Here is a tiny trained network, its code and every weight. The questions are about switching its units off for an input and a class, where a switched-off unit gives its printed mean instead of its output.

import numpy as np


def w(rows, s, z=0):
    codes = np.array(rows[::2]) - 128.0
    scale = np.full(codes.shape[1], s)
    scale[-1] = z or s
    return codes * scale


def f(y):
    return y / 2 * (1 + np.tanh(0.7978845608 * (y + 0.044715 * y**3)))


def log_softmax(a):
    a = a - a.max(-1, keepdims=True)
    return a - np.log(np.exp(a).sum(-1, keepdims=True))


def net(x, mask):
    res = np.array(x, float).reshape(1, 6) / 4 @ E
    y = f(res @ A[0][:, :-1].T + A[0][:, -1])
    res = res + np.where(mask, y, B[0][:, -1]) @ B[0][:, :-1]
    return log_softmax(res[-1] @ U[:, :-1].T + U[:, -1])


A, B = {}, {}
E = w([
[217,189,86,116,121,54],'x0',
[49,145,63,130,217,145],'x1',
[233,104,155,200,153,61],'x2',
[130,254,146,84,216,97],'x3',
[69,138,198,250,92,93],'x4',
[241,220,65,196,80,178],'x5',
],0.0072)
A[0] = w([
[120,168,63,66,138,153,105],'N0',
[178,86,110,155,107,71,232],'N1',
[182,148,109,155,121,143,111],'N2',
[136,176,102,71,238,82,170],'N3',
[137,123,174,183,22,35,189],'N4',
[113,143,146,215,106,90,139],'N5',
[255,159,171,122,128,175,234],'N6',
[160,15,91,116,143,53,186],'N7',
[126,150,79,79,224,74,93],'N8',
[48,88,59,180,139,149,81],'N9',
[56,104,241,88,125,111,253],'N10',
[142,148,109,92,168,171,93],'N11',
[96,57,202,146,200,101,250],'N12',
[59,181,192,69,129,128,140],'N13',
],0.01,0.0023)
B[0] = w([
[144,157,130,102,78,126,200],'N0',
[131,65,146,160,129,139,196],'N1',
[143,84,104,181,114,167,171],'N2',
[47,175,42,110,125,70,250],'N3',
[181,66,166,146,125,193,237],'N4',
[159,110,127,88,87,146,183],'N5',
[76,117,99,206,169,152,232],'N6',
[156,87,163,176,141,183,208],'N7',
[90,169,99,100,118,57,223],'N8',
[79,155,101,126,184,69,193],'N9',
[160,64,139,213,170,183,255],'N10',
[118,158,129,98,110,83,170],'N11',
[108,63,107,252,195,145,231],'N12',
[224,87,176,116,102,159,198],'N13',
],0.011,0.0084)
U = w([
[61,158,82,119,180,121,237],'0',
[200,88,234,133,160,187,213],'1',
[129,191,142,1,111,109,2],'2',
],0.012,0.00099)

Each question gives the input, the list of numbers given to net, and the class t.
The units are the neurons (one row each of A and B). Each row of codes is followed by its name. A weight is (code - 128) times the scale printed after its matrix; where a second scale follows, it is the last column's (A, B and U).
mask holds one flag per neuron, in row order. A switched-off neuron (its flag False) gives its mean, the last column of its row in B, instead of its output. The means were averaged over made-up inputs and are rounded, as every weight is.
A unit's drop is (log p(t) with every unit on - log p(t) with that unit switched off) / (log p(t) with every unit on - log p(t) with every unit switched off).
The circuit of an input: a set's keep is (log p(t) with only the set's units on - log p(t) with every unit switched off) / (log p(t) with every unit on - log p(t) with every unit switched off). Starting from the 12 units with the biggest drops (on a tie, the unit counted first), units are removed one at a time, each time the one whose removal leaves the highest keep (on an exact tie, the one counted first), for as long as the keep stays at least 0.8.
circuit, biggest first: the units of the circuit, biggest drop first
top k neurons: the k neurons with the biggest drops, biggest first
drop of u: that unit's drop, to one decimal
input [8,6,-2,-5,5,-5], class 1: circuit, biggest first	(N3)
input [-3,-5,-1,3,-1,6], class 0: top 4 neurons	(N13; N10; N6; N4)
input [1,-4,3,3,-3,3], class 0: top 3 neurons	(N6; N13; N10)
input [3,-8,-3,6,-1,2], class 0: top 3 neurons	(N6; N10; N7)
input [-2,2,0,2,3,-5], class 1: top 2 neurons	(N13; N10)
input [-6,-1,-6,-8,-5,2], class 0: top 4 neurons	(N9; N13; N4; N5)
input [-3,2,-8,7,5,-5], class 1: top 2 neurons	(N13; N10)
input [-8,-4,0,8,-6,4], class 0: drop of N10	-0.4
input [-7,-2,4,5,-6,3], class 0: drop of N6	0.2
input [7,6,-1,0,-6,-5], class 2: drop of N0	0.1
input [3,-1,-8,-7,7,-8], class 1: drop of N13	0.0
